(in the rows, 128 means zero)
Here are made-up objects, facts about them, and rows of numbers that follow some of those facts. Name the object behind each unnamed row.

There are 2 kinds of fact about the objects: α, φ.
berem α skuran; bevus α trogin; bosa α razi; bradra α plestu; braflidi α faskora
brasi α griklak; brega α togruram; denik α laris; deplel α fliplan; drazaki α triko
dreber α kaska; dreflur α klofla; drestavir α noka; drizuk α tepa; drutro α zisto
dudrudi α zastil; duklu α grustarus; faskora α sopon; fevam α zekli; fezivol α suga
fidan α fusir; filir α teman; fipo α foflatu; fitrum α foskil; flasar α vabik
flaskal α skupar; flevas α perudi; flikuzam α berem; fliplan α vinetrir; flukis α klofumok
fluklem α lebri; fodre α zipa; foskil α kulozal; fosu α skitos; fuder α gekel
fusir α fosu; fusok α staso; gatrok α plotrir; gekel α stego; gena α stidrudi
gralik α somen; gregis α lifinak; griguk α vodi; griklak α nakom; grolu α grabo
grustarus α gruzar; gruzar α vudul; gutroklak α lepos; kaska α fuder; klete α navul
klimelos α filir; klofla α drestavir; kulozal α stagrom; laflibis α sivis; laris α voklur
lebri α migrar; lepos α fevam; lodiro α denik; mabrar α statefli; mava α gatrok
migrar α tamu; mistir α skunir; mizes α flukis; mopun α duklu; nakom α grolu
navul α brega; noka α bradra; perudi α fodre; plafligo α drutro; plestu α gutroklak
plotrik α dudrudi; podel α mabrar; putikes α stida; rezum α brasi; sivis α vugrur
skunir α fusok; skupar α podel; skuran α mizes; skuzu α padas; somen α klete
sopon α drazaki; stagrom α gralik; staso α tefak; statefli α fluklem; stego α flifal
stelor α skuzu; stida α fidan; stopes α laflibis; suga α gena; suplizin α rezum
taga α deplel; tamu α fipo; tefak α griguk; teman α flasar; tepa α volor
teskin α klimelos; togruram α tredar; trastus α stelor; tredar α flevas; triko α mopun
trile α bevus; trogin α taga; trutis α fitrum; vabik α gregis; vinetrir α mistir
vodi α trastus; voklur α braflidi; volor α suplizin; vudul α fezivol; vugrur α bosa
zastil α plafligo; zekli α trudrum; zipa α dreber; zisto α drele; berem φ 560
bevus φ 483; bosa φ 560; bradra φ 435; braflidi φ 758; brasi φ 116
brega φ 435; brovuve φ 87; denik φ 435; deplel φ 87; drazaki φ 560
dreber φ 435; dreflur φ 435; drele φ 435; drestavir φ 560; drizuk φ 435
drode φ 116; drutro φ 435; dudrudi φ 452; duklu φ 435; faskora φ 116
fevam φ 116; fezivol φ 116; fidan φ 435; filir φ 435; fipo φ 452
fitrum φ 483; flasar φ 116; flaskal φ 435; flestik φ 560; flevas φ 758
flifal φ 560; flikuzam φ 435; fliplan φ 116; flukis φ 435; fluklem φ 758
fodre φ 435; foflatu φ 758; foskil φ 87; fosu φ 87; fuder φ 116
fusir φ 435; fusok φ 435; gatrok φ 435; gekel φ 435; gena φ 452
grabo φ 435; gralik φ 758; gregis φ 435; griguk φ 116; griklak φ 116
grolu φ 452; grustarus φ 435; gruzar φ 116; gutroklak φ 87; kaska φ 435
klete φ 483; klimelos φ 116; klofla φ 116; klofumok φ 483; kulozal φ 452
laflibis φ 116; laris φ 435; lebri φ 435; lepos φ 483; lifinak φ 116
lodiro φ 435; mabrar φ 483; mava φ 435; migrar φ 452; mipun φ 483
mistir φ 87; mizes φ 116; mopun φ 116; nakom φ 435; navul φ 435
noka φ 758; padas φ 483; pastus φ 452; perudi φ 452; plafligo φ 435
plestu φ 435; plivi φ 758; plotrik φ 116; plotrir φ 435; podel φ 435
putikes φ 87; razi φ 758; restas φ 435; rezum φ 435; sivis φ 435
skitos φ 116; skunir φ 435; skupar φ 435; skuran φ 758; skuzu φ 483
somen φ 560; sopon φ 560; stagrom φ 435; staso φ 435; statefli φ 435
stego φ 116; stelor φ 435; stida φ 87; stidrudi φ 435; stopes φ 560
suga φ 560; suplizin φ 87; taga φ 116; tamu φ 435; tefak φ 435
teman φ 116; tepa φ 116; teskin φ 758; togruram φ 435; trastus φ 435
tredar φ 87; triko φ 435; trile φ 435; trogin φ 435; trudrum φ 435
trutis φ 435; vabik φ 116; vinetrir φ 435; vodi φ 116; voklur φ 435
volor φ 116; vudul φ 116; vugrur φ 435; zastil φ 116; zekli φ 560
zipa φ 560; zisto φ 483

Known rows:
migrar: [103 108 128 161 128  49 106 155  98 197 130 131 123 153 160 126 151 140
 109 167  86 149 118 160  94 142  99 112 126  71 109 111 133  78 112 113
 114 167  87 168 118]
dudrudi: [119  88 147 160 103  65  92 136 149 161 149 147 111 156 140 118 154  86
 115 122 106 145 100 164  97 117 113 115 119  86 111 129 142  63 127 124
 126 162 123 150 117]
klete: [ 69  87 135 149  82  66  88 163 115 140 155 147 118 153 165 157 152  94
 138  80 157 195 131 147  75 126 128 128 134  46 140 125 196  68  90 110
 138 117  93 143  87]
somen: [ 95  90 158 149  89  77  92 159 122 143 155 148 109 142 161 138 144  70
 136  78 146 196 106 157  85 128 113 116 113  51 126 132 196  57  96 101
 134 122  96 154  80]
bosa: [109  91 160 125 139  52 110 126 146 153 147 137 104 142 117 117 130  94
 124 142 102 151 121 168 117 126 130 118 146 106 101 136 128  35 134  86
  98 170 148 147 129]
vugrur: [ 97 103 148 125 151  36 122 145 121 143 154 127 118 147 116 119 143 114
 142 152  88 147 120 184  95 119 131 115 156 104 115 110 156  52 138  67
  94 170 164 138 105]
duklu: [101 118 146 160  91  63  77 131 131 143 160 156 133 197 120 117 144  89
 114 101 106 126  57 177  93  82 124  92 128 103 137 139 147  60 143  81
 123 194 121 135 122]
rezum: [ 91  93 139 156 120  58  96 145 115 160 142 146 119 160 123 139 155 109
 124 126  89 147 127 185  90 119 120 119 114  92 104 128 150  69 128  96
 124 167 129 142  96]
lifinak: [113  82 144 127 110  56  82 114 124 140 150 143 102 149 139 120 117 112
  90 125 122 174 109 129 120  98 159 114 143  90  90 117  98  56 143 107
 110 141 144 135 131]
putikes: [ 83  97 148 137 128  29 107 141 135 157 145 143 109 158 124 116 143 114
 141 139 112 155 114 163  87 123 131 120 143  97 128 119 145  61 140  84
 107 166 150 122 115]
fuder: [ 91  91 132 140 164  46  98 153 135 150 147 111 106 170 151  96 173 103
 151 158 117 129 133 167 104 122 158 135 198 108 132 101 155  77 145 126
 115 166 169 154 153]
brega: [ 77 103 160 125 146  54 121 171 109 118 165 102 116 139 147 125 146 100
 160 120 116 170 129 180  84 114 146 124 165  76 124 101 210  53 116  76
 109 137 161 161  91]
drazaki: [101 118 140 155 103  61  69 128 132 152 149 154 123 195 118 120 134  85
 111 106 126 140  63 168 102  95 106  88 147  96 145 145 142  56 142  94
 117 182  95 137 139]
denik: [ 92 111 107 154 123  52  82 151  90 133 156 149 128 175 141 142 150 125
 113 129 105 160 100 171  65 122 132 112 146  80 128 106 164  94 142  91
 112 142 112 141 123]
laris: [ 96 109 162 140 121  51 105 137 138 142 151 142 126 172 115 121 139  93
 128 125  92 131  89 185 106 104 126 102 134 104 129 131 142  43 136  79
 102 192 160 136 113]
flikuzam: [ 92  89 141 177  81  77  83 146 114 136 149 170 121 182 136 138 154  89
 112 101 102 145 107 167  92 106 140 128 110  82 122 127 153  87 130 127
 151 153 115 136 104]
trutis: [ 92  95 123 171  95  65  77 152  88 130 148 157 122 171 148 144 153 116
 103 104 109 163 103 166  75 112 138 123 124  67 116 112 165  96 130 111
 133 134 105 135 113]
fezivol: [106 107 142 154 102  50  89 136 154 151 158 144 116 173 125 109 146  92
 111 122 113 143  72 163  93 110 123  90 135  92 134 129 141  49 136 103
 112 182 124 136 122]
drutro: [ 97 100 138 162  98  66  91 138 121 143 150 162 118 169 136 131 155  99
 115 111 102 145 110 171  95 109 136 126 116  88 114 124 155  78 126 105
 137 156 125 137 110]


Now the same objects, written a new way:
Named rows:
taga: [135 132 120 126 120 123 143 126 124 125 127 122 127 128 125 186 129 130
 126 125 126 135 126 149 119 125 132 125 126 146 121 118 127 132 125]
tepa: [139 131 119 124 120 124 129 125 122 126 127 120 126 126 128 115 122 116
 126 148 127 135 137 115 119 125 156 124 119 132 124 119 127 138 123]
klofla: [139 136 121 127 119 121 125 125 130 125 127 121 125 127 127 197 122 123
 126 134 133 135 131 141 117 135 132 129 133 115 150 120 130 134 126]
skitos: [110 119 149 124 117 123 124 139 132 125 126 142 127 124 127 104 128 134
 125 123 125 128 132 152 133 124 128 139 118 109 119 144 133 125 139]
flasar: [136 132 119 125 120 123 128 125 123 126 126 124 127 127 127 152 125 119
 127 135 127 133 134 136 117 128 139 125 123 127 131 118 127 131 124]
fevam: [142 140 121 129 120 120 124 126 138 125 128 120 124 128 127 225 121 123
 126 134 137 137 129 142 117 141 130 132 140 109 163 120 134 135 126]
filir: [131 124 120 126 133 122 124 126 126 127 129 120 126 127 128 108 126 130
 127 128 126 126 126 106 123 130 128 123 133 127 123 116 126 127 125]
voklur: [139 120 121 127 129 124 124 130 130 140 137 119 125 126 129 110 139 124
 130 123 125 126 132 108 118 129 112 123 132 142 120 118 126 128 125]
skupar: [129 130 120 126 132 122 127 125 123 128 128 131 127 128 129 105 135 147
 129 124 126 126 126 105 118 134 124 123 133 110 127 117 127 126 124]
gekel: [132 126 120 134 132 123 124 128 123 125 132 118 139 128 128 107 138 132
 127 129 128 128 125 107 145 129 116 122 136 133 139 122 125 126 125]
navul: [109 117 119 125 157 124 124 130 139 125 125 138 126 126 128 107 135 136
 125 148 130 125 126 116 119 144 120 124 124 145 122 118 126 126 124]
grustarus: [143 120 122 127 127 124 123 134 134 148 146 119 126 126 129 111 146 120
 135 123 126 126 138 109 118 130 108 123 131 151 120 119 127 129 124]
flikuzam: [128 121 120 127 134 123 125 126 128 127 128 120 126 127 128 107 129 133
 128 126 126 126 126 108 124 130 123 123 133 130 122 116 126 127 125]
fipo: [127 136 121 125 120 128 134 124 123 126 125 136 127 127 129 110 122 140
 128 122 127 127 126 144 117 125 135 125 123 109 134 137 127 126 125]
grolu: [134 130 119 125 120 133 126 125 122 126 126 120 124 126 128 110 121 116
 127 128 127 127 126 128 119 124 161 126 119 126 123 121 127 127 123]
mipun: [108 120 163 124 120 130 124 126 127 126 127 137 126 125 127 108 121 117
 126 121 126 126 125 124 160 124 107 146 118 108 118 156 138 124 148]
flifal: [108 122 171 125 120 142 124 129 127 125 126 150 124 126 131 100 120 131
 127 121 125 126 125 142 163 123 128 147 118 109 121 189 127 124 152]
drazaki: [144 131 141 132 125 165 123 125 124 148 129 120 124 128 145 148 123 116
 145 121 126 125 133 158 118 124 116 128 127 149 122 170 126 126 125]
fosu: [141 122 121 131 120 124 125 125 123 126 126 131 125 128 127 115 122 120
 126 124 129 127 125 163 117 124 144 128 126 115 122 134 127 126 124]

Which object is each row?
No name comes twice in this set of rows, the named rows included.
[125 167 133 136 134 141 143 123 123 126 127 164 143 128 134 107 137 150
 146 123 126 126 126 108 119 126 136 124 133 106 131 117 127 124 124] : fluklem
[135 134 132 131 129 154 124 125 123 136 127 128 124 131 137 135 121 117
 137 122 126 126 126 145 122 124 125 132 128 139 130 158 126 126 125] : suga
[142 127 119 135 120 123 152 126 123 125 125 127 126 142 124 183 122 134
 126 123 126 127 123 176 118 122 141 127 134 145 120 121 127 127 125] : mistir
[110 117 119 126 154 124 124 131 133 125 125 132 127 126 127 109 138 137
 125 147 132 125 126 114 120 144 117 123 126 146 125 118 126 126 124] : brega
[109 120 153 124 118 126 125 134 125 125 125 138 125 125 128 103 121 133
 126 121 126 127 125 162 132 124 132 139 118 109 120 165 133 124 137] : pastus
[137 163 158 144 137 122 122 126 146 125 128 129 121 140 128 210 120 117
 127 124 134 126 124 116 122 132 134 134 156 108 163 115 130 127 126] : noka
[118 151 121 125 127 134 149 121 122 135 126 145 153 127 129 115 122 129
 143 121 128 126 126 109 119 129 108 129 122 108 125 124 133 124 125] : mabrar
[119 122 120 135 121 147 124 125 120 125 125 119 147 130 128 113 126 122
 125 128 145 136 124 168 133 125 123 124 127 137 155 202 125 125 125] : perudi
[133 130 120 127 119 123 125 126 122 125 126 119 138 127 127 141 133 122
 126 132 129 141 129 144 122 127 128 124 122 129 137 144 126 126 125] : stego
[110 119 159 124 118 124 124 136 124 125 127 147 125 126 128 102 122 130
 125 122 125 127 125 172 122 123 140 140 118 108 119 164 134 124 135] : brovuve
[140 143 149 137 132 156 124 127 127 139 129 123 125 127 129 148 135 116
 134 123 126 126 132 138 123 125 123 123 133 133 120 117 126 127 123] : braflidi
[124 139 126 142 134 160 123 125 120 125 127 120 147 148 139 113 122 118
 127 124 138 128 124 137 164 124 121 124 132 136 170 220 125 124 134] : zipa
[130 150 142 132 130 121 123 124 140 125 127 119 124 132 127 251 118 114
 127 124 145 127 125 111 119 137 109 141 145 108 159 119 142 127 139] : lepos

Now the same objects, written a new way:
Known rows:
rezum: [117 128 125 143 129 124 133 136 140 140 126 141 138  69 132]
migrar: [130 128 161 132 134 166 132 147 135 121 126 154 106 157 151]
duklu: [121 122 118 158 119 130 134 151 122 137 123 129 123 101 120]
klofla: [123 144 169 133 137 136 132 149 105 118 105 143  27 120 131]
gruzar: [121 124 129 185 109 129 128 169 112 138 122 137 121 128  96]
gregis: [118 128 118 149 130 127 134 138 150 143 133 141 137  92 136]
denik: [125 140 116  60 166 121 124  73 154 122 134 149 150  82 175]
skitos: [126 117 113 149 131 138 134 154 139 133 143 156 130 166 134]
brega: [135 117 112 127 138 155 127 111 105 118 116 123  96 165 130]
fodre: [137 129 122  75 135 126 144 160  99 109 139 125  98 124 121]
skuzu: [108 140 129  80 117 114 102 107 180 121 143  77  45 205  85]
drizuk: [115 148 142 130 127 111 122 113 111 136 108 125 134  19 115]
trudrum: [136  90  52 122 125 136 129 124 142 131 160 130 218 191 128]
flukis: [131 119 114 122 133 136 134 135 120 123 125 127 121 133 127]
restas: [126 125 115 138 130 129 132 133 128 125 123 123 120 121 128]
flaskal: [122 138 105  92 114 103  97  80  73 122 119 102 202  46  82]
zipa: [147 132 145  64 134 129 147 150  95 114 156 133 107 130 101]
vudul: [119 122 127 196 105 123 131 176 109 139 123 135 119 132  97]
lodiro: [121 149 128  48 163 113 118  54 141 117 120 147 142  37 177]

Rows to name:
No name comes twice in this set of rows, the named rows included.
[135 139 182 120 136 146 140 124 109 130 121 131  40 108 106] : drestavir
[131 109 108 153 133 171 108  66 109 126 103 118 106 180 132] : stagrom
[128 136 128 110 132 124 123 106  98 119 111 112 120  90 118] : flikuzam
[129 114 115 160 133 163  93  25  90 126  83 103 112 142 127] : trutis
[144 104  99 103 124 137 130  87 128 137 163 130 226 165 107] : zekli
[133 125 165 149 140 172 147 161 148 122 122 163  78 175 166] : fipo
[121 119 142 216  86 150 125 196 112 142 124 132 139 140  85] : gena
[121 125 141 148 126 144 126 147 154 139 140 158 176 117 143] : grolu
[126 123 110 107 127 130 127 121 110 124 127 119 139 110 113] : statefli
[120 145 140 138 130 118 115 114 106 128 114 141 136  71 120] : plotrik
[142 112 144 138 136 172 120  68 113 131 123 127 110 183 118] : somen

